Below are the code and all the weights of a small trained network. Each question names an input and a target symbol and asks about switching units off, where a switched-off unit gives its printed mean instead of its output.

import numpy as np


def w(rows, s, z=0):
    codes = np.array(rows[::2]) - 128.0
    scale = np.full(codes.shape[1], s)
    scale[-1] = z or s
    return codes * scale


def f(y):
    return y / 2 * (1 + np.tanh(0.7978845608 * (y + 0.044715 * y**3)))


def softmax(a):
    e = np.exp(a - a.max(-1, keepdims=True))
    return e / e.sum(-1, keepdims=True)


def log_softmax(a):
    a = a - a.max(-1, keepdims=True)
    return a - np.log(np.exp(a).sum(-1, keepdims=True))


def net(x, mask):
    ids = ['αβγδεζθλμξσφψω'.index(c) for c in x.split()]
    T = len(ids)
    res = E[ids] + P[:T]
    u = 0
    for l in range(2):
        r = res
        for j in range(3):
            rows = slice(2 * j, 2 * j + 2)
            q, k, v = (r @ M[l][rows].T for M in (Q, K, V))
            z = softmax(np.where(np.tri(T) > 0, q @ k.T / 2**0.5, -1e9)) @ v
            o = O[l][rows]
            res = res + np.where(mask[u + j], z, o[:, -1]) @ o[:, :-1]
        u += 3
        y = f(res @ A[l][:, :-1].T + A[l][:, -1])
        res = res + np.where(mask[u : u + 4], y, B[l][:, -1]) @ B[l][:, :-1]
        u += 4
    return log_softmax(res[-1] @ U[:, :-1].T + U[:, -1])


Q, K, V, O, A, B = {}, {}, {}, {}, {}, {}
E = w([
[95,90,70,87],'α',
[167,122,96,95],'β',
[152,80,116,219],'γ',
[170,121,95,100],'δ',
[160,112,94,86],'ε',
[166,93,111,68],'ζ',
[150,96,72,96],'θ',
[233,123,149,43],'λ',
[68,171,218,77],'μ',
[56,62,63,83],'ξ',
[136,102,98,76],'σ',
[248,165,171,187],'φ',
[207,127,135,49],'ψ',
[172,120,91,102],'ω',
],0.013)
P = w([
[105,2,161,30],'0',
[125,215,34,123],'1',
[147,42,185,85],'2',
[98,224,56,141],'3',
[192,75,217,114],'4',
[84,228,75,149],'5',
],0.0081)
Q[0] = w([
[87,236,154,83],'L0H0',
[113,67,194,162],'L0H0',
[200,115,154,86],'L0H1',
[137,92,103,87],'L0H1',
[95,191,133,109],'L0H2',
[123,5,177,207],'L0H2',
],0.02)
K[0] = w([
[58,190,191,156],'L0H0',
[103,130,93,18],'L0H0',
[179,196,132,51],'L0H1',
[126,81,117,77],'L0H1',
[62,188,220,168],'L0H2',
[159,107,40,8],'L0H2',
],0.016)
V[0] = w([
[114,182,116,22],'L0H0',
[112,91,165,189],'L0H0',
[129,119,124,148],'L0H1',
[133,107,194,88],'L0H1',
[80,194,248,145],'L0H2',
[107,144,124,143],'L0H2',
],0.011)
O[0] = w([
[194,55,56,117,254],'L0H0',
[79,178,216,180,49],'L0H0',
[162,113,127,125,96],'L0H1',
[79,187,183,143,221],'L0H1',
[254,131,43,69,65],'L0H2',
[138,153,138,145,81],'L0H2',
],0.0068,0.0047)
A[0] = w([
[105,108,156,129,254],'L0N0',
[208,127,105,155,138],'L0N1',
[112,33,183,208,77],'L0N2',
[161,60,48,254,186],'L0N3',
],0.009,0.0047)
B[0] = w([
[197,139,223,109,252],'L0N0',
[190,130,95,163,222],'L0N1',
[244,125,44,58,202],'L0N2',
[63,184,222,129,219],'L0N3',
],0.011,0.0037)
Q[1] = w([
[125,18,153,50],'L1H0',
[84,153,71,101],'L1H0',
[210,114,126,153],'L1H1',
[127,134,161,180],'L1H1',
[101,253,98,81],'L1H2',
[172,149,86,86],'L1H2',
],0.023)
K[1] = w([
[159,58,199,17],'L1H0',
[103,172,82,83],'L1H0',
[151,155,133,222],'L1H1',
[180,114,180,131],'L1H1',
[177,180,130,250],'L1H2',
[190,144,72,121],'L1H2',
],0.021)
V[1] = w([
[145,110,78,252],'L1H0',
[211,29,209,103],'L1H0',
[96,226,111,141],'L1H1',
[58,97,56,166],'L1H1',
[254,162,250,167],'L1H2',
[16,145,173,26],'L1H2',
],0.0073)
O[1] = w([
[69,203,123,127,35],'L1H0',
[133,44,150,53,255],'L1H0',
[153,99,116,48,86],'L1H1',
[207,163,155,81,46],'L1H1',
[175,193,190,3,204],'L1H2',
[55,109,109,174,118],'L1H2',
],0.0074,0.0086)
A[1] = w([
[29,95,222,74,198],'L1N0',
[135,137,35,99,37],'L1N1',
[148,189,143,247,144],'L1N2',
[181,105,154,85,2],'L1N3',
],0.012,0.0049)
B[1] = w([
[242,254,107,219,250],'L1N0',
[40,152,65,185,155],'L1N1',
[48,92,206,25,155],'L1N2',
[16,52,102,181,238],'L1N3',
],0.0089,0.017)
U = w([
[111,194,162,163,103],'α',
[254,88,168,165,178],'β',
[157,43,153,98,156],'γ',
[103,122,130,148,104],'δ',
[126,133,122,172,85],'ε',
[123,154,104,222,3],'ζ',
[121,151,23,118,158],'θ',
[93,117,133,131,129],'λ',
[193,156,141,6,181],'μ',
[85,125,135,161,107],'ξ',
[130,73,120,86,134],'σ',
[83,128,116,192,61],'φ',
[96,113,138,135,97],'ψ',
[98,114,143,126,112],'ω',
],0.0078,0.007)

Each question gives the input, a string of symbols that net reads in full, and the target symbol t.
The units are the heads (2 rows each of Q, K, V and O) and the neurons (one row each of A and B). Each row of codes is followed by its name. A weight is (code - 128) times the scale printed after its matrix; where a second scale follows, it is the last column's (O, A, B and U).
mask holds one flag per unit, layer by layer, with each layer's heads first. A switched-off unit (its flag False) gives its mean, the last column of its rows in O or B, instead of its output. The means were averaged over made-up inputs and are rounded, as every weight is.
A unit's drop is (log p(t) with every unit on - log p(t) with that unit switched off) / (log p(t) with every unit on - log p(t) with every unit switched off).
The circuit of an input: a set's keep is (log p(t) with only the set's units on - log p(t) with every unit switched off) / (log p(t) with every unit on - log p(t) with every unit switched off). Starting from the 12 units with the biggest drops (on a tie, the unit counted first), units are removed one at a time, each time the one whose removal leaves the highest keep (on an exact tie, the one counted first), for as long as the keep stays at least 0.8.
units of the circuit, in order: the units of the circuit, biggest drop first
top k neurons: the k neurons with the biggest drops, biggest first
top k neurons in layer l: the k neurons of layer l with the biggest drops, biggest first
input δ φ λ ε, target μ: units of the circuit, in order	(L1H2)
input μ μ μ λ θ ε, target θ: units of the circuit, in order	(L0H2 L1N1)
input ω α α ζ ζ ζ, target β: units of the circuit, in order	(L1N3 L1N1 L1N2)
input α μ μ ε λ ξ, target θ: top 2 neurons in layer 1	(L1N1 L1N2)
input σ θ γ γ, target α: units of the circuit, in order	(L0N3 L1H0 L1N3)
input σ λ θ σ μ σ, target θ: units of the circuit, in order	(L0H2 L1N1)
input θ θ μ ξ μ ζ, target θ: units of the circuit, in order	(L0H2 L1N1)
input ε μ μ, target γ: top 3 neurons in layer 1	(L1N0 L1N3 L1N1)
input φ γ ψ δ μ ψ, target θ: top 3 neurons	(L1N1 L0N0 L0N3)
input θ ζ γ δ σ ξ, target α: units of the circuit, in order	(L0H0 L1N0 L1N3)
input γ λ ξ α λ, target γ: top 2 neurons in layer 0	(L0N3 L0N2)
input γ λ φ ξ, target μ: top 2 neurons	(L0N3 L0N1)
input λ φ σ μ, target θ: top 3 neurons	(L1N1 L0N0 L0N3)
input μ ω ξ μ δ ψ, target θ: units of the circuit, in order	(L0H2 L1N1 L0N0)
input γ σ σ λ, target α: top 2 neurons	(L0N2 L1N0)
input α ξ α ζ, target β: top 3 neurons	(L1N3 L0N2 L1N1)
input ζ β γ α μ, target β: top 2 neurons	(L1N0 L0N2)
input β φ ψ ψ μ λ, target θ: top 3 neurons in layer 0	(L0N0 L0N1 L0N3)
input α σ φ λ, target μ: top 2 neurons in layer 0	(L0N2 L0N0)
input γ ε γ δ δ λ, target α: top neuron in layer 0	(L0N2)
input μ θ α β φ β, target μ: top 2 neurons in layer 0	(L0N2 L0N0)
input β α γ γ μ, target β: top 2 neurons in layer 1	(L1N0 L1N1)
input ζ β ψ μ ξ, target β: top 2 neurons in layer 0	(L0N1 L0N0)
input μ μ μ β, target θ: top 2 neurons in layer 0	(L0N0 L0N1)
input θ μ ξ, target β: top 2 neurons in layer 0	(L0N0 L0N1)
input φ α λ ω, target μ: top 3 neurons in layer 1	(L1N3 L1N0 L1N1)
input λ σ γ σ, target α: top neuron in layer 1	(L1N0)
input β μ δ ξ, target θ: top 2 neurons in layer 0	(L0N0 L0N1)
